Below is a small trained network, with its code and all its weights. Each question gives an input and a target symbol and asks what happens when units are switched off, that is, made to give their printed mean instead of their output.

import numpy as np


def w(rows, s, z=0):
    codes = np.array(rows[::2]) - 128.0
    scale = np.full(codes.shape[1], s)
    scale[-1] = z or s
    return codes * scale


def f(y):
    return y / 2 * (1 + np.tanh(0.7978845608 * (y + 0.044715 * y**3)))


def softmax(a):
    e = np.exp(a - a.max(-1, keepdims=True))
    return e / e.sum(-1, keepdims=True)


def log_softmax(a):
    a = a - a.max(-1, keepdims=True)
    return a - np.log(np.exp(a).sum(-1, keepdims=True))


def net(x, mask):
    ids = ['ΨΩζηλμπτ'.index(c) for c in x.split()]
    T = len(ids)
    res = E[ids] + P[:T]
    q, k, v = (res @ M[0].T for M in (Q, K, V))
    z = softmax(np.where(np.tri(T) > 0, q @ k.T / 4**0.5, -1e9)) @ v
    res = res + np.where(mask[0], z, O[0][:, -1]) @ O[0][:, :-1]
    y = f(res @ A[0][:, :-1].T + A[0][:, -1])
    res = res + np.where(mask[1:13], y, B[0][:, -1]) @ B[0][:, :-1]
    return log_softmax(res[-1] @ U[:, :-1].T + U[:, -1])


Q, K, V, O, A, B = {}, {}, {}, {}, {}, {}
E = w([
[109,162,178,136,220],'Ψ',
[195,95,123,201,117],'Ω',
[108,123,123,145,44],'ζ',
[72,91,191,98,152],'η',
[63,185,173,151,211],'λ',
[65,112,190,48,51],'μ',
[168,180,149,133,244],'π',
[195,135,129,4,51],'τ',
],0.019)
P = w([
[94,248,166,129,106],'0',
[126,121,64,192,113],'1',
[116,105,137,29,167],'2',
[147,102,167,164,108],'3',
[121,131,64,186,116],'4',
[122,104,139,30,172],'5',
[150,97,169,161,109],'6',
[119,129,62,186,117],'7',
[122,101,140,24,169],'8',
[151,93,170,160,109],'9',
[114,133,61,188,120],'10',
[124,100,138,17,164],'11',
[150,90,168,156,104],'12',
],0.017)
Q[0] = w([
[71,184,86,112,158],'H1',
[160,163,129,204,72],'H1',
[165,3,137,37,199],'H1',
[113,113,86,69,172],'H1',
],0.013)
K[0] = w([
[84,191,81,123,163],'H1',
[116,9,74,155,161],'H1',
[154,182,190,121,127],'H1',
[116,223,163,154,136],'H1',
],0.015)
V[0] = w([
[182,124,255,132,159],'H1',
[226,138,109,81,188],'H1',
[192,144,42,48,40],'H1',
[198,191,167,14,182],'H1',
],0.005)
O[0] = w([
[52,155,130,175,190,174],'H1',
[141,135,99,54,135,140],'H1',
[210,18,167,166,129,238],'H1',
[134,11,89,115,144,254],'H1',
],0.011,0.0059)
A[0] = w([
[131,220,140,218,181,173],'N1',
[178,116,197,64,153,2],'N2',
[151,71,169,76,147,164],'N3',
[153,128,186,87,225,125],'N4',
[194,159,127,61,136,103],'N5',
[72,129,195,216,99,76],'N6',
[143,143,237,89,99,139],'N7',
[110,222,175,72,128,66],'N8',
[136,149,134,163,219,163],'N9',
[164,87,25,246,69,118],'N10',
[229,166,8,132,92,130],'N11',
[68,198,140,186,80,42],'N12',
],0.011,0.0083)
B[0] = w([
[92,113,175,167,122,162],'N1',
[70,118,106,173,161,178],'N2',
[94,195,138,149,157,253],'N3',
[87,137,88,151,52,179],'N4',
[70,107,192,153,117,170],'N5',
[111,63,95,77,154,146],'N6',
[215,148,108,196,149,176],'N7',
[183,128,1,164,112,143],'N8',
[191,110,153,91,108,159],'N9',
[43,191,117,100,127,162],'N10',
[175,129,56,133,169,171],'N11',
[110,115,111,24,152,140],'N12',
],0.0092,0.019)
U = w([
[192,124,123,199,175,200],'Ψ',
[107,162,86,210,95,55],'Ω',
[93,110,82,150,91,60],'ζ',
[106,70,102,156,2,170],'η',
[114,184,218,104,161,254],'λ',
[113,131,146,53,217,125],'μ',
[82,35,94,143,168,47],'π',
[161,67,28,131,113,125],'τ',
],0.011,0.0053)

Each question gives the input, a string of symbols that net reads in full, and the target symbol t.
The units are the heads (4 rows each of Q, K, V and O) and the neurons (one row each of A and B). Each row of codes is followed by its name. A weight is (code - 128) times the scale printed after its matrix; where a second scale follows, it is the last column's (O, A, B and U).
mask holds one flag per unit, heads first, then neurons. A switched-off unit (its flag False) gives its mean, the last column of its rows in O or B, instead of its output. The means were averaged over made-up inputs and are rounded, as every weight is.
A unit's drop is (log p(t) with every unit on - log p(t) with that unit switched off) / (log p(t) with every unit on - log p(t) with every unit switched off).
The circuit of an input: a set's keep is (log p(t) with only the set's units on - log p(t) with every unit switched off) / (log p(t) with every unit on - log p(t) with every unit switched off). Starting from the 12 units with the biggest drops (on a tie, the unit counted first), units are removed one at a time, each time the one whose removal leaves the highest keep (on an exact tie, the one counted first), for as long as the keep stays at least 0.8.
circuit, biggest first: the units of the circuit, biggest drop first
k most important neurons: the k neurons with the biggest drops, biggest first
drop when u is switched off: that unit's drop, to one decimal
input μ τ τ μ τ λ τ π τ η Ω τ μ, target Ψ: circuit, biggest first : N7; N4
input μ μ τ μ τ ζ Ω, target λ: circuit, biggest first : H1; N4; N8
input τ π η τ ζ, target ζ: 4 most important neurons : N10; N12; N3; N6
input Ω τ τ μ π λ, target Ω: circuit, biggest first : H1; N8
input π Ω λ τ μ τ μ λ λ η π ζ, target μ: circuit, biggest first : H1; N4
input τ τ π τ μ Ψ, target π: 3 most important neurons : N4; N2; N7
input μ η λ μ ζ, target ζ: 3 most important neurons : N3; N10; N12
input μ μ Ψ η π μ μ μ τ Ω μ τ, target λ: most important neuron : N5
input λ τ λ λ π μ, target τ: 3 most important neurons : N8; N3; N5
input μ μ τ λ τ η, target λ: 4 most important neurons : N8; N11; N3; N6
input μ Ω η Ω Ω λ π, target λ: drop when N7 is switched off : 0.3
input Ω π η, target Ω: drop when H1 is switched off : 0.3
input Ω π τ τ τ π τ Ω λ, target Ω: drop when N10 is switched off : 0.0
